(in the rows, 128 means zero)
Each row has a class, written after it, and each block has its own classes.
[115 120 119 132  99 126 117 131 187 153 117 129 129 146 135 116 114  84
 108 161 115 155  99 155  87 120 167 134 142 143 141 121 107 124]
k_23
[136 117 160 119 150 135 143  71 140 160 144 100 163 105 125 117 108 114
 126 141 106 147 135 129 109 113 130 181  97 109 127 118 119 134]
k_863
[117 123 116 124 116 121 112 136 180 176 127 129 122 149 151 113 113  80
 113 160 102 170 105 163 126 106 166 139 154 137 110 120 108 174]
k_863
[144 130 101 140 158 149 159  89  63 129 129  97 138 118 110 163 108 145
 159 157 128 154 120 105 103 136 128  98 103 100 143 139 116 101]
k_237
[134 127 165 103 163 138 161  29 104 173 132  87 196 116 133 117 107 134
  92 170 132 146 134  91 140  93 120 202 148  70 126 100  98  90]
k_863
[113 114 100 146 122 141 130 113 150 176 137 126 121 145 163 125 112  81
 118 153  91 141 111 124 103  92 146 154 158 121 104 124  91 132]
k_949
[137 124 164  94 160 136 155  47  98 169 141 112 172 131 118 105 112 150
 106 154 148 148 134  93 122  99  95 194 141  90 121 112 119  98]
k_23
[162 107 129 121 156 120 175  65  50 123 154  83 146 114 112 152 117 185
 164 125 151 118 141  88 128 135  99 113  66  82 138 119 143  96]
k_791
[150 117 107 131 164 148 171  71  52 130 135 104 140 115 103 154 113 147
 158 146 144 137 133  92 115 132 125 123  88  79 135 126 131 103]
k_237
[124 124 126 142 111 133 145 145 101 126 137 129 144 126 114 133 144 153
 114 111 117 124 148 112 146 118 105 157 127 109  92 114 142 112]
k_863
[141 118 186 110 208 134 175  12  93 166 151  96 186  70 118 111  98 150
 114 160 134 160 160  92 132 103  93 216 119  74 120 106 119  70]
k_421
[160 129 136 124 190 146 186  56  17 132 144  90 159 117  87 150 108 178
 143 140 163 131 140  64 132 122 107 124  74  88 156 116 135  91]
k_949
[142 122 117 121 149 126 129  76 168 160 136  97 165 132 148 110 104 102
  98 171  85 144  99 120 100 114 146 143 148 129 129 126  96 111]
k_505
[127 123 158 116 153 137 154  62 127 186 126 120 174 119 127 118 106 105
 109 168 134 152 124  97 107 107 148 207 151 100 117  92 115 104]
k_237
[124 115 116 133  45 114 109 181 195 100 114 115 109 148 157 125 144  86
 125 113  92  81 122 156 124 136 150 119 103 174 144 130 125 136]
k_237
[139  84  85 132  51 110 123 173 159 115 121 108  76 141 190 131 121  83
 127 128 101  81 111 118  95  84 154 116 100 164 141 122  98 120]
k_791
[135 124 158 128 162 129 160  68 102 171 147 106 164 104 126 119 112 113
 137 152 132 139 132 111 113 111 121 195 132 100 130 121  93  97]
k_934
[159 109 108 125 151 130 144 113 115 130 129  83 121 149 156 141 104 127
 147 139 131 122 124 127 127 108 132  93  83 132 145 131 120 142]
k_505
[131 128 103 136 124 126 128 151 125 139 114 130 135 156 121 141 148 119
 136 119 115 120 126 139 147 130 121 141 119 116  88 110 144 142]
k_237
[109 123 132 141  55 121 103 155 236 133 114 126  91 128 155 110 120  63
 100 146  80 165  96 191  91 128 196 119 118 189 163 139 105 163]
k_934
[137 123  95 133 121 135 136 152 128 124 129 112 120 138 133 136 126 119
 136 146 129 142 115 141 110 123 144  62 103 159 152 153 110 137]
k_755
[125 137 169 116 170 134 161  63  92 177 127 115 172 113 109 120 118 140
 113 165 146 162 133  97 141 108 128 200 137  71 115  98 108  95]
k_237
[128 112 106 127 163 149 143  98 100 146 141 123 163 140 118 135 135 160
 129 131 111 131 145 120 147 125  94 138 116  91  88 125 146 126]
k_949
[124 114  97 144 105 145 122 167 138 132 131 140 116 144 112 135 131 109
 101 129 102 112 103 151 134 120 149  94 109 153 114 120 134 132]
k_755
[112 117 150 145 143 129 132  93 192 157 140 116 154 114 147 104 118 116
 111 149  95 157 134 150  96 112 136 152 115 132 129 125 111 127]
k_949
[128 109 112 138 103 132 138 176 153 134 124 128 125 137 136 144 148 110
 113 116 109 133 137 141 139 118 132 119 106 141  94 120 134 126]
k_755
[118 106  92 140  24 127  93 186 181 111 119 150  71 162 159 128 133  56
 112 131  84  74  98 143  99 116 172 123 131 171 139 129 118 152]
k_237
[135 114 139 134 171 142 156  56 141 167 143  85 130 113 144 130  97 112
 134 147 122 158 136 119  98 102 138 172 110 115 114 113 109 115]
k_237
[139 112 124 127 191 142 166  80  68 143 152 112 159 112 107 136 135 175
 137 110 133 125 159  96 147 114  83 168  99  72  77 108 143  94]
k_949
[130 121 110 137 127 156 143 143 120 132 130 118 151 138 119 146 136 142
 126 128 118 148 146 130 138 138 117 129 126 117 101 141 135 130]
k_863
[159 122  92 134 168 122 147 112 110 128 129 105 142 129 133 133 111 126
 158 145 122 146 118 112 100 132 134  79  97 126 148 146 116 138]
k_505
[136 111  88 150 154 137 145 143 106 124 134 136 135 138 125 140 141 163
 127 131 114 147 136 119 139 123 110 116 113  81  83 134 134 121]
k_505
[128 111 129 121 111 107 129 113 115 132 137 127 165 143 155 130 119 108
 129 151 118  77 124 103 144 114 114 154 137  93 136 112 108 110]
k_421
[131 119 137 112 159 133 146  54 123 189 144 118 178 134 135 113 112  95
 106 174 122 128 118 116 129  92 129 173 151  96 117 105 104 123]
k_755
[117 110 118 122 108 133 122 127 201 155 119 119 114 126 154 113 113  78
 129 160 117 163 123 169  86 120 184 140 130 161 133 125 116 146]
k_237
[114 126 114 141  77 126  96 153 252 137 116 120 115 134 167 103 118  68
 100 140  66 149 100 190  98 132 187 115 139 188 140 141 114 161]
k_505
[126 120 130 140 146 139 142 150 113 145 138 119 124 138 123 143 135 154
 130 117 122 154 143 137 138 117 114 126  98 123  92 119 136 130]
k_949
[147 127 122 142 117 138 148 131 107 125 115  95 122 147 116 144 120 125
 143 135 125 136 112 132 112 135 140  93  71 142 155 129 123 128]
k_237
[148 130 116 137 159 118 158  95  64 139 124 113 139 116 111 140 125 134
 147 145 139 140 126 115 138 120 115 119 116 107 138 124 132 117]
k_934
[118 117  97 146  74 121  94 156 230 143 124 128  97 149 167 119 114  46
 107 160  72 155  90 192 100 123 193  85 129 171 140 146 102 187]
k_421
[148 120 139 127 204 151 171  69  54 149 145 116 167 115 114 128 125 188
 128 112 139 128 164  80 167 105  66 172 114  68  79 118 150 110]
k_505
[137  92 139 125 101 101 127 145 140 105 138 127 121  98 161 118 128 113
 144 100 101  74 132 114  92 102 105 169  86 142 129 120 111 100]
k_934
[136 121  74 155  40 137 102 202 202 103 107 115  67 187 131 146 125  64
 124 138  84 138  86 218 108 148 181  30  63 193 173 156 132 190]
k_23
[123  88 113 117  70 110 126 170 129 103 133 155  98 130 129 108 133 109
 127 123 124  81 135 121 103 102 128 157  90 130 135 106 127 100]
k_23
[135 113 147 105 183 137 154  48 111 164 141 109 158 101 125 118 108 140
 120 150 129 159 143 107 118  96  95 201 130  80 102 115 117  85]
k_23
[137 123 146 122 132 134 132  86 163 158 129 122 148 138 148 105 118 109
 103 144 108 140 122 125 119 110 135 168 135 118 124 125 121 144]
k_505
[120 127 140 126 148 131 123  66 165 140 137 107 150 132 141 126 126 152
 121 147 120 149 134 133 130 131 120 143 143 108 118 136 140 140]
k_237
[136 127 156 118 160 125 154  59 137 177 140 107 153 138 126 110 102 113
 107 165 128 168 129 114 125 102 117 179 127 105 131 109 112 120]
k_23
[132 126 157 135 182 134 152  81 121 170 131 124 142 101 126 117 120 121
 117 150 129 183 140 126 128  98 118 190 121  82 100 121 104 117]
k_421
[135 118  71 157  79 134 118 180 164 116 114 118  89 157 130 148 126  73
 138 136  88 138 107 183 101 128 159  60  79 163 145 147 124 167]
k_23
[142  94 115 113 124 101 141 129 103 139 143 122 135 118 187 127 114  95
 145 136 111  69 128  74 111  75 100 183 134 109 117 112  90  85]
k_949
[128  99 112 128  55 125 114 182 170 122 120 127 101 152 168 118 131  69
 143 122  96  77 122 154 101 104 149 145  81 161 138 127 109 157]
k_237
[126 118 148 122 123 129 130 110 162 170 127 102 125 130 134 114 103  93
 111 149 102 156  96 164 118 115 159 157 117 154 132 113 100 122]
k_934
[144 110  95 141 128 129 111 154 160 113 114 138 102 125 135 140 132 107
 118 125  96 133 100 143 121 133 138  94 112 144 123 154 129 148]
k_934
[155 128  90 134  96 110 115 172 115 111 132 130  96 158 125 149 119  96
 155 135 119 127  93 151 110 144 155  42  90 160 159 144 131 181]
k_421
[133 123 161 110 133 138 163  42  84 182 131 107 180 121 118 108 119 125
  97 168 120 143 122 114 129  92 123 194 133  86 127 103 109 104]
k_934
[134 125 168 113 194 127 172  33  54 186 149 111 191 115 124 121 108 148
 123 152 142 129 141  64 132  82  96 207 130  58 110  83 108  90]
k_949
[122 124  93 161  51 135  87 210 243  99 110 114  64 164 153 141 134  66
 134 112  70 125 109 235 116 153 179  54  72 218 148 151 144 204]
k_237
[147 123 118 126 154 130 158 120  89 135 136 124 133 114 115 132 137 132
 125 122 119 136 142 102 147 116 111 146  99 102 106 121 132 115]
k_949
[142  87 129 110 124 104 148 132  85 134 142 142 123 118 155 124 131 143
 141 129 126  97 147 105 131  85  85 179  96  84 100  95 121  98]
k_791
[156 125 101 140 128 124 129 146 143 107 119  95 118 156 115 153 116 118
 136 138 118 148  99 141 112 156 151  61  78 151 164 138 125 140]
k_863
[152 100 113 104 111  92 134 147 119 116 146 130 123 135 173 113 119 118
 141 130 108  85 121 109 133 102 105 143 104 111 127 118 111 120]
k_505
[148 108 135 109 181 132 163  64  61 122 148 116 173 105  91 136 134 198
 125 129 153 122 153  63 146 125  68 167 116  53  98 128 155  69]
k_23
[149 124  93 138 102 113 136 140 122 102 122 105 101 141 125 143 121 103
 135 151 126 136 118 148 130 135 161  56  84 149 172 135 132 148]
k_421
[151 126 109 135 146 137 158 115  86 119 110 109 109 136 120 148 119 134
 129 150 154 162 128 143 127 120 137  81  96 136 160 123 131 127]
k_934
[135 136 161 101 193 134 163  42  60 180 141 110 206 118  98 118 109 162
  99 163 142 153 123  68 142 104 105 205 156  61 105  87 106  76]
k_863
[131 124 183 121 178 131 167  43  99 178 136 113 178 105 122 118 109 140
 111 154 139 157 138  78 108  96 119 210 121  80 127  93 115  88]
k_949
[134 122 144 119 170 134 170  69 105 180 128 102 169 123 136 103 116 124
 125 155 146 147 140  85 117  89 120 201 134  98 111 105  95  98]
k_237

Next block, with new classes.
[102 141 119 125 191 153  91  97 136  86 172 185 108 131 144  96 138  99
  58 120 119 109  80 109 184 116 131 190 171 144  91 154 153 163]
k_400
[117 115 104 136 205 159 114 114 129 109 196 132 169 123 179  69  97 120
  89 126 210 105  98 144 215 119 141 225 147 150  97 154 138 178]
k_952
[ 72  87 121 152 200 153 112 114 145 129 184 153 174 124 163  50 107 108
  60 129 176  80 102 143 201 116 153 213 151 141 109 150 120 166]
k_625
[ 96 164 150 103 198 131 106  93 124 121 160 162 181 100 132 107 102 120
  68 101 174 118 114 166 155  83 140 187 108 154 111 232  96 156]
k_27
[ 85 140 202 169 163 138 113 144 154 134 152 102 114 128 154  69 168  86
 103 143  93 157 145  83 135 130 168 118 171 150 156 152 120 123]
k_625
[ 96 112 123 119 171 149 158  82 118 149 173 149 143 129 163  54 119  83
  66 131 176  73 130 127 228 109 119 233 154 125 105 157 146 138]
k_625
[ 74 127 110 123 186 155 121 113 133 106 178 161 131 123 152  64 118 119
  59 118 164  86  96 130 209 102 129 223 172 153  97 150 142 156]
k_952
[121 115 176 167 141 121 124 116 149 171 159  59 146 148 178  93 137  86
 121 145 158 145 176 105 165 150 141 167 152 118 175 119 135 116]
k_985
[114 158 197 154 153 128  66 130 121  92 112 158  84 134 115  89 182 102
  71 127  60 209 130  81 113 142 144 103 165 155 147 162 108  94]
k_400
[ 79 162 163 146 170 153 106 144 120 120 152  93 129 104 235  53 165 139
 109 127 131 212 158  99 123 152 158  99 151 186  98 252 102 117]
k_625
[102 128 117 133 202 153 109 108 127  90 184 162 156 126 149  67 116  84
  65 136 160 106  82 128 203 104 141 229 161 150  86 162 139 165]
k_89
[137 175 199 174 160 160 121 146 119 113 125  99 112 155 130  93 168  88
 113 138 106 151 163  77 154 136 141 120 171 128 138 125 183  95]
k_89
[133 137 194 149 156 131 116 144 137 167 139  89 131 146 164 110 157 101
 122 119 136 160 178 126 125 130 133 114 155 145 178 124 120 132]
k_400
[139 118 211 166 163 136 122 138 153 166 130 116 128 135 134  88 163  86
 108 136  91 143 164 127 130 124 157 141 125 152 183 118 105 130]
k_952
[148 150 207 161 141 145 116 120 159 160 155  98 117 165 126 100 169  79
 118 131 127 129 161  89 144 131 133 151 194 107 192  86 161 106]
k_985
[ 97 120 107 135 188 146 118 105 140 107 190 134 142 140 171  69 112  94
  98 122 177  92 107 125 204 110 129 227 162 141  92 133 153 166]
k_976
[ 81 136 108 128 191 147 114 102 125  92 175 153 138 127 179  87 114 101
  69 132 150 101 103 129 206 111 136 229 154 133  87 160 150 150]
k_985
[ 84 113 124 142 209 148  98 103 141 118 141 156 158 118 164  93  92 117
  76 124 168 109  95 130 172 103 131 201 137 164 113 164 124 174]
k_89
[136 113 206 139 114 137 130 120 175 190 142  71 109 137 142  96 162 103
 141 121 141 128 200  84 127 137 132 146 167 114 199 103 147 124]
k_952
[ 97 118 106 129 201 161 124 105 125 104 175 147 146 114 164  85 106 105
  82 129 156 108  97 116 190 108 133 198 158 143  91 165 149 159]
k_365
[ 88  92 101 128 190 133 131 104 115 112 161 147 154 140 142  72  76 103
  97 131 193  86 109 137 199  92 115 224 133 139 119 118 147 177]
k_976
[ 79 115  91  98 156 150 120  87 129 133 195 139 159 155 155  45 115 134
  97 124 170  95 135 125 183  93  87 229 187 154  91  93 116 131]
k_365
[164 201 201 112 107 117 146 108 149 150 110 133 101 135  72 168 177  92
 131  93  75 136 187  91 111 127 118 101 132 129 172 169 166  38]
k_89
[ 89 102 122 143 182 125 104  88 155 158 123 133 194 103 130 138  44 156
  87 102 213  97 126 166 170 117 139 184  97 121 150 161 122 176]
k_985
[131 156 174 174 156 143 118 130 127 128 123 103  97 147 160  99 161  73
 107 134 105 157 173 108 165 135 143 140 165 136 146 120 135  89]
k_985
[102 145 119 125 182 154 114  84 113 111 158 165 134 135 164 106 130  90
  41 121 103 142 107 106 187 130 145 183 156 156  62 179 161 166]
k_89
[125 123 180 133 129 128 130 146 138 146 140  76 111 150 155  60 170  91
 142 143 133 145 169 117 133 121 135 160 157 131 165 105 149 130]
k_89
[128 110 190 186 155 133 117 131 119 152 120  98 111 174 161  74 167  68
  94 155 108 137 162  89 150 156 137 134 145 124 164 111 150 109]
k_976
[126 132 103 111 180 169  96 100 125 100 195 126 140 114 166  79 121 129
 109 102 209 140 120 147 199 121 128 219 167 127  69 155 175 154]
k_89
[130 149 203 182 167 147 114 136 130 125 109 104  99 138 165  89 170  72
 106 154  84 153 159  84 150 147 158 123 139 124 147 158 153 110]
k_985
[119 128 192 156 180 134 136 139 127 154 140  91 126 137 159  79 157  69
 107 145 107 138 154 111 151 116 142 150 131 141 153 150 146 122]
k_365
[ 71 113 116 146 201 158 126 103 114 112 161 135 161 119 189  49  95 123
  75 151 179 106 103 115 203 116 128 228 146 145 101 170 145 155]
k_985
[ 60 118 100 122 182 139 112  88 129  96 198 142 153 132 138  77 103 112
  68 146 159  92 105 114 215 111 131 219 161 134  90 138 159 154]
k_89
[ 59 145 116 101 200 127  92 115 129 104 134 179 117  95 125 127  99 143
  92 103 143 103  89 160 145  74 122 168 103 164  98 186 114 144]
k_625
[122 134 181 173 162 138 125 132 136 140 155  94 113 163 158  72 167  69
 107 130 122 141 164  98 160 135 140 162 173 143 161 109 151  98]
k_976
[100 116 199 154 160 108 114 132 164 162 139  81 113 138 129  91 157  78
 109 137 107 130 161 121 144 116 151 148 138 123 189 115 134 121]
k_365
[146 147 206 171 144 147 115 127 134 134 137 105 135 154 154 104 166  80
 126 130 114 144 176 101 135 127 134 144 145 120 158 111 125  91]
k_27
[139 148 198 170 151 143 125 121 144 154 114 112 108 144 152  87 161  75
 105 130 110 151 163  93 150 136 138 140 165 135 166 140 134 103]
k_985
[145 145 206 163 162 161 129  95 144 151 166  93 117 141 172  82 180  56
 114 143 107 133 172  79 163 131 144 173 164 123 147 130 148 103]
k_27
[131 142 205 167 163 142 116 128 130 148 137 101 118 154 152  76 172  62
  87 145 109 154 161  97 146 130 143 155 160 139 165 139 146 116]
k_89
[128 118 195 185 153 128 135 131 155 171 138  88 147 137 152 110 146  81
 115 131 115 131 167  99 147 152 163 129 123 133 174 140 134 100]
k_625
[ 96 126 109 130 205 157 101 123 142  94 180 135 181 106 160  79  90 150
 105 100 202 112 118 150 174 108 144 213 145 159 112 157 129 163]
k_400
[ 61  83 113 145 189 141 117 100 146 130 171 140 141 128 191  70 105  95
  67 128 169  76 112 121 200 112 133 239 144 137 118 142 138 156]
k_625
[110 117 217 152 130 118 135 116 165 166 143  86  94 138 120  77 170  61
 134 150  99 125 183  73 137 125 137 137 157 110 189 117 146 119]
k_976
[ 92 115 116 150 213 158 104 114 133  90 194 146 163 120 179  49 106 115
  73 137 178 113  84 127 214 115 146 245 150 164  96 154 123 164]
k_952
[114 118 183 178 161 139 141 122 133 146 172  67 149 148 187  67 154  58
  98 152 132 137 156  84 173 139 160 183 162 137 160 129 141 115]
k_27
[ 68 144 119 125 199 160 103 116 111  74 145 147 127 119 156  45 118 139
  75 141 164 124 107 131 189 104 138 198 162 148  96 158 151 158]
k_89
[124 139 190 164 154 159  92 134 132 145 135  99 142 160 145  70 154 128
 114 127 145 166 167  98 126 139 128 118 175 142 154 120 145 118]
k_89
[ 77 119  93 123 201 139  90 102 119  71 173 156 132 128 160  74 106 102
  68 114 162 122  93 162 205  93 152 220 143 148  83 141 131 176]
k_27
[114 126 114 142 198 150 100  96 112  90 159 164 130 160 148  88 116  89
  73 130 139 106  99 115 187 113 126 226 151 141  99 104 157 150]
k_976
[105 138 153 167 149 138 108 152 133 117 157  78 130 161 166  64 144 105
 127 115 151 163 182 117 141 126 142 157 179 155 149  97 127 112]
k_976
[121 162 121 124 202 150 129  91 108  90 143 174 154 133 125  95 101 101
  72 136 141 111  68 110 201 102 128 218 146 162  84 149 152 155]
k_89
[116 111 108 131 204 135 103  86 128 116 180 137 176 135 153 100  80 106
  98 134 185 112  96 129 185 115 136 216 127 148 102 134 128 185]
k_976
[118 143 203 171 159 147 132 140 135 149 141 102 118 143 159  85 165  81
 110 137 110 144 163  89 145 132 147 126 160 135 162 136 139 104]
k_625
[ 91 135 107 138 200 147 111 105 127  96 179 148 144 132 160  64 106 104
  57 127 171 100 101 131 226 113 144 225 152 158  92 161 134 164]
k_952
[111 126 191 169 136 145 131 131 139 149 153  75 114 156 177  81 183  75
 112 147 110 119 167  74 144 142 136 153 170 121 163 113 156  85]
k_27
[131 152 203 159 150 136 133 129 124 150 148  63 124 141 144  62 155  68
 119 150 140 162 184 100 158 121 141 155 152 131 163 145 153 123]
k_89
[121 132 146 158 204 153 113 122 145 109 151 140 157 116 165  94 100 103
  87 131 162 105  94 127 186 111 154 215 125 150 117 155 126 188]
k_952
[130 145 189 171 169 144 104 127 136 139 133  94 132 145 146  77 153  98
  98 140 120 167 158 106 143 136 151 128 162 139 164 127 122 116]
k_365
[118 155 192 145 128 129 145 125 136 161 136  68 124 146 149  95 158  84
 124 118 127 140 198 108 140 116 139 146 158 137 170 120 133  98]
k_27
[ 69 167 183 153 143 115 117 122 104  98 149  75  58 102 175  95 178  94
  87 177  65 208 129  48 141 165 170  97 128 124 130 233 180 106]
k_625
[122 156 199 146 159 130 109 121 128 111 153 117 107 140 138  81 181  63
  91 141  85 166 131  92 134 118 158 159 161 144 158 146 126 106]
k_27
[111 136 183 143 152 137 115 145 122 147 177  89 121 160 157  78 176 111
 113 121 147 151 168 129 146 130 134 153 170 123 170 104 160  83]
k_625
[ 88 131 138 159 234 145  51 125 143  62 124 185 115 124 100  59 108 121
  78 118 151 121  87 141 163 104 161 133 131 157 127 182 129 168]
k_976
